Here is a tiny trained network, its code and every weight. The questions are about switching its units off for an input and a class, where a switched-off unit gives its printed mean instead of its output.

import numpy as np


def w(rows, s, z=0):
    codes = np.array(rows[::2]) - 128.0
    scale = np.full(codes.shape[1], s)
    scale[-1] = z or s
    return codes * scale


def norm(h):
    return h / np.sqrt((h * h).mean(-1, keepdims=True) + 1e-5)


def f(y):
    return y / 2 * (1 + np.tanh(0.7978845608 * (y + 0.044715 * y**3)))


def log_softmax(a):
    a = a - a.max(-1, keepdims=True)
    return a - np.log(np.exp(a).sum(-1, keepdims=True))


def net(x, mask):
    res = np.array(x, float).reshape(1, 2) / 4 @ E
    u = 0
    for l in range(2):
        y = f(norm(res) @ A[l][:, :-1].T + A[l][:, -1])
        res = res + np.where(mask[u : u + 4], y, B[l][:, -1]) @ B[l][:, :-1]
        u += 4
    return log_softmax(norm(res)[-1] @ U[:, :-1].T + U[:, -1])


A, B = {}, {}
E = w([
[213,151,223,41,131,90],'x0',
[177,128,43,133,254,108],'x1',
],0.0034)
A[0] = w([
[68,86,169,139,95,178,94],'0.n1',
[93,110,34,197,157,169,37],'0.n2',
[84,113,154,158,119,202,1],'0.n3',
[130,158,64,143,254,127,143],'0.n4',
],0.0068,0.0022)
B[0] = w([
[166,187,120,105,174,125,175],'0.n1',
[120,54,253,131,100,108,236],'0.n2',
[178,202,70,160,84,175,142],'0.n3',
[113,185,69,62,141,232,254],'0.n4',
],0.0071,0.0053)
A[1] = w([
[125,53,143,152,110,134,255],'1.n1',
[84,187,134,218,88,84,213],'1.n2',
[137,205,100,153,82,119,3],'1.n3',
[148,157,208,163,126,2,186],'1.n4',
],0.0088,0.0017)
B[1] = w([
[155,112,139,197,109,34,186],'1.n1',
[120,190,107,130,207,133,191],'1.n2',
[73,1,203,140,100,190,166],'1.n3',
[86,162,43,193,159,95,253],'1.n4',
],0.0087,0.0041)
U = w([
[177,114,138,114,109,83,19],'0',
[161,127,136,110,129,108,12],'1',
[128,56,182,160,82,58,89],'2',
[154,175,81,9,153,170,195],'3',
[154,130,122,103,92,105,10],'4',
[81,130,173,141,129,190,253],'5',
[106,184,96,196,132,39,206],'6',
],0.015,0.0043)

Each question gives the input, the list of numbers given to net, and the class t.
The units are the neurons (one row each of A and B). Each row of codes is followed by its name. A weight is (code - 128) times the scale printed after its matrix; where a second scale follows, it is the last column's (A, B and U).
mask holds one flag per neuron, layer by layer. A switched-off neuron (its flag False) gives its mean, the last column of its row in B, instead of its output. The means were averaged over made-up inputs and are rounded, as every weight is.
A unit's drop is (log p(t) with every unit on - log p(t) with that unit switched off) / (log p(t) with every unit on - log p(t) with every unit switched off).
The circuit of an input: a set's keep is (log p(t) with only the set's units on - log p(t) with every unit switched off) / (log p(t) with every unit on - log p(t) with every unit switched off). Starting from all 8 units, units are removed one at a time, each time the one whose removal leaves the highest keep (on an exact tie, the one counted first), for as long as the keep stays at least 0.8.
circuit, biggest first: the units of the circuit, biggest drop first
k most important neurons: the k neurons with the biggest drops, biggest first
k most important neurons of layer l: the k neurons of layer l with the biggest drops, biggest first
drop of u: that unit's drop, to one decimal
input [-6,-3], class 6: circuit, biggest first -> (0.n4; 1.n2)
input [-4,1], class 2: circuit, biggest first -> (0.n2)
input [4,0], class 6: circuit, biggest first -> (0.n4; 1.n4)
input [2,0], class 6: circuit, biggest first -> (0.n4; 1.n4)
input [-5,4], class 5: 3 most important neurons -> (0.n4; 0.n2; 0.n1)
input [-7,-3], class 6: circuit, biggest first -> (0.n4; 1.n2)
input [-7,6], class 5: circuit, biggest first -> (0.n4; 0.n2)
input [-7,0], class 2: circuit, biggest first -> (0.n2; 1.n1)
input [6,-8], class 6: circuit, biggest first -> (0.n4; 1.n4)
input [-3,3], class 5: 2 most important neurons of layer 1 -> (1.n2; 1.n1)
input [-6,5], class 5: 3 most important neurons of layer 0 -> (0.n4; 0.n2; 0.n1)
input [-6,1], class 2: 3 most important neurons -> (0.n2; 1.n1; 1.n4)
input [-4,4], class 5: 2 most important neurons of layer 1 -> (1.n2; 1.n1)
input [-2,1], class 2: 4 most important neurons -> (0.n2; 1.n1; 0.n1; 1.n2)
input [-6,7], class 5: circuit, biggest first -> (0.n2)
input [-4,2], class 2: 2 most important neurons of layer 0 -> (0.n2; 0.n1)
input [-8,5], class 5: 3 most important neurons -> (0.n4; 0.n2; 1.n4)
input [7,-2], class 6: drop of 1.n4 -> 0.3
input [8,-7], class 6: drop of 1.n1 -> 0.0
input [5,-5], class 6: most important neuron of layer 1 -> (1.n4)
input [3,-7], class 6: drop of 1.n4 -> 0.5
